Below are the code and all the weights of a small trained network. Each question names an input and a target symbol and asks about switching units off, where a switched-off unit gives its printed mean instead of its output.

import numpy as np


def w(rows, s, z=0):
    codes = np.array(rows[::2]) - 128.0
    scale = np.full(codes.shape[1], s)
    scale[-1] = z or s
    return codes * scale


def f(y):
    return np.maximum(y, 0)


def softmax(a):
    e = np.exp(a - a.max(-1, keepdims=True))
    return e / e.sum(-1, keepdims=True)


def log_softmax(a):
    a = a - a.max(-1, keepdims=True)
    return a - np.log(np.exp(a).sum(-1, keepdims=True))


def net(x, mask):
    ids = ['Παβγζηθξστφψ'.index(c) for c in x.split()]
    T = len(ids)
    res = E[ids] + P[:T]
    u = 0
    for l in range(3):
        r = res
        for j in range(2):
            rows = slice(3 * j, 3 * j + 3)
            q, k, v = (r @ M[l][rows].T for M in (Q, K, V))
            z = softmax(np.where(np.tri(T) > 0, q @ k.T / 3**0.5, -1e9)) @ v
            o = O[l][rows]
            res = res + np.where(mask[u + j], z, o[:, -1]) @ o[:, :-1]
        u += 2
        y = f(res @ A[l][:, :-1].T + A[l][:, -1])
        res = res + np.where(mask[u : u + 4], y, B[l][:, -1]) @ B[l][:, :-1]
        u += 4
    return log_softmax(res[-1] @ U[:, :-1].T + U[:, -1])


Q, K, V, O, A, B = {}, {}, {}, {}, {}, {}
E = w([
[165,93,167],'Π',
[113,72,121],'α',
[113,57,32],'β',
[164,119,226],'γ',
[127,165,194],'ζ',
[108,170,81],'η',
[85,181,102],'θ',
[146,59,90],'ξ',
[58,194,133],'σ',
[120,187,249],'τ',
[47,128,53],'φ',
[254,80,17],'ψ',
],0.02)
P = w([
[253,246,2],'0',
[38,21,183],'1',
[109,156,101],'2',
[41,25,191],'3',
[109,160,104],'4',
[43,24,190],'5',
[108,164,102],'6',
[46,23,191],'7',
[110,164,105],'8',
[44,26,187],'9',
[110,163,107],'10',
],0.0094)
Q[0] = w([
[85,133,177],'L0H0',
[106,141,167],'L0H0',
[41,106,123],'L0H0',
[57,126,11],'L0H1',
[130,192,228],'L0H1',
[189,99,149],'L0H1',
],0.011)
K[0] = w([
[122,176,143],'L0H0',
[127,171,121],'L0H0',
[150,246,173],'L0H0',
[42,98,37],'L0H1',
[142,254,242],'L0H1',
[171,81,171],'L0H1',
],0.0082)
V[0] = w([
[254,101,185],'L0H0',
[68,13,85],'L0H0',
[147,69,100],'L0H0',
[175,185,13],'L0H1',
[126,124,128],'L0H1',
[78,81,117],'L0H1',
],0.0018)
O[0] = w([
[241,147,105,100],'L0H0',
[104,63,6,1],'L0H0',
[150,90,95,64],'L0H0',
[117,78,32,101],'L0H1',
[127,129,124,132],'L0H1',
[90,153,76,204],'L0H1',
],0.002,0.00072)
A[0] = w([
[132,96,211,3],'L0N0',
[50,210,3,9],'L0N1',
[16,60,212,174],'L0N2',
[26,40,28,28],'L0N3',
],0.0068,0.0058)
B[0] = w([
[73,10,49,147],'L0N0',
[116,127,196,180],'L0N1',
[123,68,93,254],'L0N2',
[167,112,221,203],'L0N3',
],0.011,0.0083)
Q[1] = w([
[76,153,59],'L1H0',
[92,170,74],'L1H0',
[112,152,93],'L1H0',
[36,235,98],'L1H1',
[209,147,197],'L1H1',
[148,232,6],'L1H1',
],0.011)
K[1] = w([
[80,9,177],'L1H0',
[74,85,107],'L1H0',
[100,111,113],'L1H0',
[51,209,72],'L1H1',
[148,122,197],'L1H1',
[179,177,23],'L1H1',
],0.012)
V[1] = w([
[166,49,134],'L1H0',
[245,202,192],'L1H0',
[127,125,128],'L1H0',
[66,153,3],'L1H1',
[217,157,254],'L1H1',
[147,101,216],'L1H1',
],0.0038)
O[1] = w([
[79,131,92,148],'L1H0',
[208,22,237,216],'L1H0',
[121,132,124,127],'L1H0',
[132,229,39,20],'L1H1',
[252,27,242,64],'L1H1',
[98,67,194,252],'L1H1',
],0.0036,0.0027)
A[1] = w([
[178,75,84,22],'L1N0',
[128,44,42,10],'L1N1',
[72,248,242,77],'L1N2',
[142,69,229,74],'L1N3',
],0.011,0.013)
B[1] = w([
[2,141,133,144],'L1N0',
[86,180,163,160],'L1N1',
[130,152,239,173],'L1N2',
[113,185,81,253],'L1N3',
],0.014,0.012)
Q[2] = w([
[134,142,189],'L2H0',
[201,142,170],'L2H0',
[67,199,66],'L2H0',
[148,76,6],'L2H1',
[179,28,62],'L2H1',
[156,135,109],'L2H1',
],0.015)
K[2] = w([
[86,134,147],'L2H0',
[63,106,126],'L2H0',
[203,236,88],'L2H0',
[3,113,151],'L2H1',
[69,140,212],'L2H1',
[129,107,149],'L2H1',
],0.019)
V[2] = w([
[80,183,145],'L2H0',
[111,116,128],'L2H0',
[215,254,93],'L2H0',
[127,148,128],'L2H1',
[93,116,149],'L2H1',
[129,116,131],'L2H1',
],0.0089)
O[2] = w([
[183,132,49,254],'L2H0',
[112,91,151,114],'L2H0',
[126,255,67,243],'L2H0',
[111,106,149,139],'L2H1',
[111,142,161,164],'L2H1',
[136,148,109,122],'L2H1',
],0.0074,0.0067)
A[2] = w([
[221,110,129,247],'L2N0',
[231,101,169,48],'L2N1',
[235,73,152,198],'L2N2',
[102,52,3,132],'L2N3',
],0.014,0.012)
B[2] = w([
[52,9,144,195],'L2N0',
[222,156,109,152],'L2N1',
[147,232,52,205],'L2N2',
[220,103,188,255],'L2N3',
],0.015,0.01)
U = w([
[5,97,77,161],'Π',
[120,72,131,244],'α',
[73,176,35,81],'β',
[111,159,115,168],'γ',
[176,114,185,115],'ζ',
[192,183,63,3],'η',
[221,84,128,52],'θ',
[133,131,46,177],'ξ',
[85,118,162,192],'σ',
[171,133,118,173],'τ',
[51,44,218,120],'φ',
[173,17,220,71],'ψ',
],0.02,0.015)

Each question gives the input, a string of symbols that net reads in full, and the target symbol t.
The units are the heads (3 rows each of Q, K, V and O) and the neurons (one row each of A and B). Each row of codes is followed by its name. A weight is (code - 128) times the scale printed after its matrix; where a second scale follows, it is the last column's (O, A, B and U).
mask holds one flag per unit, layer by layer, with each layer's heads first. A switched-off unit (its flag False) gives its mean, the last column of its rows in O or B, instead of its output. The means were averaged over made-up inputs and are rounded, as every weight is.
A unit's drop is (log p(t) with every unit on - log p(t) with that unit switched off) / (log p(t) with every unit on - log p(t) with every unit switched off).
The circuit of an input: a set's keep is (log p(t) with only the set's units on - log p(t) with every unit switched off) / (log p(t) with every unit on - log p(t) with every unit switched off). Starting from the 12 units with the biggest drops (on a tie, the unit counted first), units are removed one at a time, each time the one whose removal leaves the highest keep (on an exact tie, the one counted first), for as long as the keep stays at least 0.8.
units of the circuit, in order: the units of the circuit, biggest drop first
most important unit: the unit with the biggest drop
top k neurons: the k neurons with the biggest drops, biggest first
k most important neurons of layer l: the k neurons of layer l with the biggest drops, biggest first
heads that matter: for each layer, one digit per head in row order, 1 if its drop is at least 0.15 and else 0, layers parted by /
input σ ξ τ φ φ ψ φ φ β γ, target θ: most important neuron of layer 1 : (L1N2)
input η β τ τ τ β φ ζ θ Π α, target ψ: top 4 neurons : (L1N3 L1N2 L2N3 L2N0)
input β β η φ σ, target σ: heads that matter : 00 / 11 / 00
input β τ Π τ ψ θ ψ γ, target φ: units of the circuit, in order : (L1N3 L2H0 L0N0)
input β η φ σ, target φ: units of the circuit, in order : (L1N3 L2H0)
input σ γ ξ α θ η φ ξ η α, target θ: 3 most important neurons of layer 2 : (L2N3 L2N0 L2N2)
input φ ζ α γ ξ τ ψ τ, target ψ: top 4 neurons : (L0N0 L0N2 L1N0 L2N3)
input β β γ ψ, target φ: units of the circuit, in order : (L1N0 L2N2)
input τ α ξ σ θ ψ β Π, target η: units of the circuit, in order : (L1N3 L2H0)
input φ ψ Π τ η α φ τ γ ψ, target ψ: top 4 neurons : (L1N0 L1N3 L1N2 L2N2)
input φ ζ Π η θ θ φ Π ψ Π Π, target ξ: 2 most important neurons of layer 2 : (L2N2 L2N0)
input β φ σ ζ β ξ, target φ: 2 most important neurons of layer 2 : (L2N2 L2N1)
input τ ζ α γ, target η: top 2 neurons : (L1N3 L1N2)
input Π σ Π, target ξ: top 4 neurons : (L2N2 L2N0 L1N3 L0N2)
input θ φ ζ ψ, target τ: most important unit : L1N1
input Π τ φ ξ τ ζ, target Π: 2 most important neurons of layer 2 : (L2N3 L2N2)
input φ Π φ γ Π γ β, target α: units of the circuit, in order : (L2N2 L1N3 L2H0)
input γ ζ η ξ Π γ, target β: 2 most important neurons of layer 1 : (L1N3 L1N1)
input θ α φ Π ζ φ α ζ γ φ, target τ: top 4 neurons : (L1N3 L1N2 L0N2 L2N3)
input ζ τ α Π φ α ψ η β β σ, target σ: top 3 neurons : (L1N2 L1N3 L0N3)
input ζ γ θ γ φ, target φ: most important unit : L0N3
